Below are the code and all the weights of a small trained network. Each question names an input and a target symbol and asks about switching units off, where a switched-off unit gives its printed mean instead of its output.

import numpy as np


def w(rows, s, z=0):
    codes = np.array(rows[::2]) - 128.0
    scale = np.full(codes.shape[1], s)
    scale[-1] = z or s
    return codes * scale


def f(y):
    return y / 2 * (1 + np.tanh(0.7978845608 * (y + 0.044715 * y**3)))


def softmax(a):
    e = np.exp(a - a.max(-1, keepdims=True))
    return e / e.sum(-1, keepdims=True)


def log_softmax(a):
    a = a - a.max(-1, keepdims=True)
    return a - np.log(np.exp(a).sum(-1, keepdims=True))


def net(x, mask):
    ids = ['ελξτφψ'.index(c) for c in x.split()]
    T = len(ids)
    res = E[ids] + P[:T]
    r = res
    for j in range(2):
        rows = slice(4 * j, 4 * j + 4)
        q, k, v = (r @ M[0][rows].T for M in (Q, K, V))
        z = softmax(np.where(np.tri(T) > 0, q @ k.T / 4**0.5, -1e9)) @ v
        o = O[0][rows]
        res = res + np.where(mask[j], z, o[:, -1]) @ o[:, :-1]
    y = f(res @ A[0][:, :-1].T + A[0][:, -1])
    res = res + np.where(mask[2:18], y, B[0][:, -1]) @ B[0][:, :-1]
    return log_softmax(res[-1] @ U[:, :-1].T + U[:, -1])


Q, K, V, O, A, B = {}, {}, {}, {}, {}, {}
E = w([
[190,88,173,105,10,140,167,205,117,152,42,178],'ε',
[233,119,82,86,214,173,123,95,165,111,69,198],'λ',
[158,32,140,195,165,117,146,119,141,154,241,122],'ξ',
[152,181,101,104,84,198,129,125,175,115,222,70],'τ',
[67,63,99,131,138,132,114,143,179,110,56,50],'φ',
[122,202,106,233,179,129,157,111,172,213,117,160],'ψ',
],0.011)
P = w([
[119,195,210,67,203,113,208,185,97,178,122,35],'0',
[110,166,194,8,162,77,199,151,227,190,155,48],'1',
[86,159,156,65,147,82,184,175,176,96,138,94],'2',
[109,153,140,93,144,96,126,223,158,89,142,111],'3',
[153,160,192,141,127,116,68,157,153,69,128,89],'4',
[132,146,112,143,141,129,142,170,126,71,134,111],'5',
[123,130,126,147,126,159,95,178,143,79,137,141],'6',
[147,133,94,172,121,143,124,119,136,78,126,122],'7',
[125,112,76,166,117,174,108,150,136,94,140,157],'8',
[143,105,100,188,102,180,72,90,150,101,132,150],'9',
[140,98,35,182,96,177,133,84,148,105,124,155],'10',
[132,84,35,176,81,196,64,102,157,131,135,173],'11',
[146,76,42,192,67,196,61,35,173,133,126,161],'12',
[134,65,2,173,55,203,76,40,165,152,129,176],'13',
],0.0059)
Q[0] = w([
[134,98,102,106,181,129,211,132,229,173,174,94],'head 1',
[56,115,131,56,103,103,211,138,127,168,77,165],'head 1',
[72,232,115,236,114,147,130,125,134,184,64,162],'head 1',
[135,151,146,101,131,175,166,164,185,189,183,162],'head 1',
[127,238,145,129,113,202,104,61,30,51,171,188],'head 2',
[111,231,161,42,103,127,142,145,87,150,232,94],'head 2',
[75,94,112,92,93,132,63,105,59,68,150,98],'head 2',
[156,147,208,25,136,50,149,75,28,145,253,129],'head 2',
],0.015)
K[0] = w([
[179,94,187,91,175,166,64,2,167,122,111,120],'head 1',
[134,143,251,162,42,116,122,81,158,161,95,66],'head 1',
[129,66,26,179,6,201,104,91,104,156,125,154],'head 1',
[208,133,130,167,105,104,145,51,159,90,140,153],'head 1',
[105,210,181,99,174,132,158,203,45,60,154,51],'head 2',
[106,179,196,97,99,52,191,143,179,156,198,51],'head 2',
[155,182,133,135,61,184,164,157,69,178,119,96],'head 2',
[24,118,217,185,62,73,167,191,116,224,109,59],'head 2',
],0.014)
V[0] = w([
[77,66,89,74,98,177,61,161,144,15,72,53],'head 1',
[56,252,94,147,78,101,128,122,152,147,100,132],'head 1',
[84,67,164,165,150,57,118,141,133,103,24,198],'head 1',
[196,188,193,45,130,135,160,122,98,165,113,193],'head 1',
[152,69,177,143,81,141,146,185,137,102,115,87],'head 2',
[190,44,172,59,197,110,129,117,89,140,123,155],'head 2',
[80,125,71,103,177,172,62,109,139,62,118,58],'head 2',
[196,182,118,124,87,148,143,161,153,101,247,125],'head 2',
],0.013)
O[0] = w([
[158,130,106,192,136,133,183,245,120,92,115,106,3],'head 1',
[128,127,123,92,178,132,139,111,102,41,155,168,134],'head 1',
[137,88,143,149,110,66,134,157,204,133,141,176,106],'head 1',
[121,161,94,151,68,84,101,49,144,89,117,106,147],'head 1',
[119,115,47,105,139,144,135,136,161,139,132,157,96],'head 2',
[119,102,87,75,139,89,150,144,55,130,162,131,179],'head 2',
[180,128,139,104,123,112,32,138,120,158,137,112,153],'head 2',
[171,105,105,165,135,139,177,77,111,161,96,110,172],'head 2',
],0.011,0.0039)
A[0] = w([
[190,174,106,52,141,156,167,140,166,91,99,205,166],'neuron 1',
[126,124,138,186,126,123,162,166,119,116,20,168,5],'neuron 2',
[112,131,141,85,138,55,130,159,83,127,102,96,40],'neuron 3',
[157,129,166,92,153,181,163,155,121,132,232,117,151],'neuron 4',
[111,112,73,153,124,141,123,156,156,168,73,50,99],'neuron 5',
[135,92,137,94,143,133,159,115,151,36,214,110,28],'neuron 6',
[86,108,188,130,116,84,167,157,185,168,153,154,129],'neuron 7',
[124,126,59,207,71,105,79,103,111,87,135,175,111],'neuron 8',
[77,125,38,240,106,136,111,120,175,119,216,90,145],'neuron 9',
[141,135,104,63,143,137,143,137,126,158,7,144,114],'neuron 10',
[186,168,138,201,167,121,155,215,115,167,171,191,100],'neuron 11',
[58,133,121,86,128,103,90,141,170,113,119,47,27],'neuron 12',
[149,97,145,185,181,121,180,224,129,125,135,123,241],'neuron 13',
[118,204,124,151,176,120,104,154,98,138,231,155,57],'neuron 14',
[108,153,145,56,56,163,163,150,152,126,218,69,21],'neuron 15',
[92,187,67,79,216,133,133,119,188,116,91,126,116],'neuron 16',
],0.013,0.0018)
B[0] = w([
[113,168,192,56,146,117,104,112,112,98,81,77,177],'neuron 1',
[124,209,91,120,205,124,51,75,124,110,188,159,194],'neuron 2',
[131,149,182,64,91,152,147,158,97,104,87,129,170],'neuron 3',
[83,111,91,193,117,80,85,160,200,86,146,149,187],'neuron 4',
[82,51,119,159,90,88,133,182,128,79,165,145,238],'neuron 5',
[128,123,91,193,112,86,178,180,22,170,164,119,147],'neuron 6',
[181,62,82,40,196,108,142,92,134,159,101,102,186],'neuron 7',
[106,51,105,214,132,179,173,180,160,187,161,112,224],'neuron 8',
[150,206,177,10,160,109,123,107,56,103,85,149,242],'neuron 9',
[119,197,178,119,214,99,130,96,86,77,160,149,182],'neuron 10',
[64,69,104,107,129,120,91,131,85,1,155,111,232],'neuron 11',
[141,61,128,96,128,152,119,124,132,48,104,107,161],'neuron 12',
[170,178,155,151,96,151,171,54,149,253,102,132,254],'neuron 13',
[158,115,140,149,105,122,199,121,103,174,119,122,182],'neuron 14',
[118,242,155,217,161,162,79,145,35,87,149,176,149],'neuron 15',
[162,118,83,177,88,142,107,208,225,162,131,125,220],'neuron 16',
],0.0098,0.0092)
U = w([
[141,207,176,3,165,126,97,90,45,42,108,106,176],'ε',
[166,140,185,113,53,151,184,139,73,161,126,81,50],'λ',
[120,83,75,193,117,110,180,109,69,205,242,155,157],'ξ',
[97,223,130,188,108,184,72,141,94,86,189,128,4],'τ',
[91,51,82,111,123,138,43,153,165,33,161,84,79],'φ',
[212,173,125,150,121,170,130,60,206,218,135,119,205],'ψ',
],0.0041,0.0027)

Each question gives the input, a string of symbols that net reads in full, and the target symbol t.
The units are the heads (4 rows each of Q, K, V and O) and the neurons (one row each of A and B). Each row of codes is followed by its name. A weight is (code - 128) times the scale printed after its matrix; where a second scale follows, it is the last column's (O, A, B and U).
mask holds one flag per unit, heads first, then neurons. A switched-off unit (its flag False) gives its mean, the last column of its rows in O or B, instead of its output. The means were averaged over made-up inputs and are rounded, as every weight is.
A unit's drop is (log p(t) with every unit on - log p(t) with that unit switched off) / (log p(t) with every unit on - log p(t) with every unit switched off).
The circuit of an input: a set's keep is (log p(t) with only the set's units on - log p(t) with every unit switched off) / (log p(t) with every unit on - log p(t) with every unit switched off). Starting from the 12 units with the biggest drops (on a tie, the unit counted first), units are removed one at a time, each time the one whose removal leaves the highest keep (on an exact tie, the one counted first), for as long as the keep stays at least 0.8.
circuit, biggest first: the units of the circuit, biggest drop first
k most important neurons: the k neurons with the biggest drops, biggest first
which heads matter: for each layer, one digit per head in row order, 1 if its drop is at least 0.15 and else 0, layers parted by /
input ψ φ λ ψ ψ ψ ε ψ ξ τ, target ε: 3 most important neurons -> (neuron 9; neuron 16; neuron 13)
input ξ φ ξ ε ψ φ ψ ψ, target ψ: 2 most important neurons -> (neuron 11; neuron 16)
input ψ φ λ φ, target λ: circuit, biggest first -> (neuron 13; head 1; neuron 3; head 2)
input φ ε φ ε ψ ψ ψ φ ψ ψ ξ φ φ ξ, target φ: circuit, biggest first -> (head 1; neuron 4; neuron 11)
input ψ ψ τ ψ ε ψ ξ λ ξ ψ φ, target ε: circuit, biggest first -> (head 2; neuron 16)
input φ τ ξ ε τ τ φ ξ ε ψ λ τ φ, target ξ: circuit, biggest first -> (neuron 13; head 1; neuron 5)
input ψ ξ ξ ψ ξ ψ τ ψ ψ ψ ψ ψ ψ λ, target ε: which heads matter -> 01
input ξ ε ψ ξ ψ ε φ φ ε ε ψ, target ε: which heads matter -> 10
input φ ψ ψ ψ ψ ε τ ψ φ ψ, target φ: circuit, biggest first -> (neuron 11; head 1)
input ψ ψ ε ε φ ε, target φ: circuit, biggest first -> (neuron 13)
input ψ ψ ψ φ ψ ψ ε φ φ ψ ε φ ψ, target ε: 2 most important neurons -> (neuron 9; neuron 11)
input ξ τ λ ψ ψ, target λ: 2 most important neurons -> (neuron 3; neuron 2)
input λ ψ φ, target ε: circuit, biggest first -> (head 2; neuron 3)
input ξ ε ψ ξ, target ε: 2 most important neurons -> (neuron 9; neuron 8)
input ψ φ φ ψ φ ξ ε ψ λ τ φ, target ξ: circuit, biggest first -> (neuron 13; head 1; neuron 11; neuron 5)
input φ φ ε φ ψ φ ε, target φ: circuit, biggest first -> (head 1; head 2)
input λ ψ ψ ψ ψ λ λ φ ψ τ τ, target λ: 4 most important neurons -> (neuron 9; neuron 8; neuron 2; neuron 11)
input ψ λ ε ξ ε ε ψ φ λ, target ξ: circuit, biggest first -> (head 1; neuron 8; head 2)
input ψ τ λ ε, target ε: most important neuron -> (neuron 3)
input ε ψ ε ε ψ ψ ψ ψ ξ ψ ε, target ψ: circuit, biggest first -> (neuron 11; neuron 5)
input φ φ ε ψ ψ φ ε ξ φ φ τ ψ φ ξ, target φ: circuit, biggest first -> (neuron 11; head 1)
input ψ φ λ ψ ψ ξ ε, target ε: circuit, biggest first -> (head 2; neuron 8)
input λ ψ ξ τ ε τ φ φ ξ φ ψ ψ ψ, target ξ: 3 most important neurons -> (neuron 14; neuron 6; neuron 9)
input φ λ τ φ φ ε ε ξ, target ε: 3 most important neurons -> (neuron 9; neuron 16; neuron 13)
input λ ε ξ ψ τ ψ ψ ε τ ψ ξ, target λ: 4 most important neurons -> (neuron 8; neuron 9; neuron 2; neuron 11)
input ξ ξ λ φ φ ψ ψ ψ φ ψ, target ξ: 3 most important neurons -> (neuron 14; neuron 13; neuron 9)
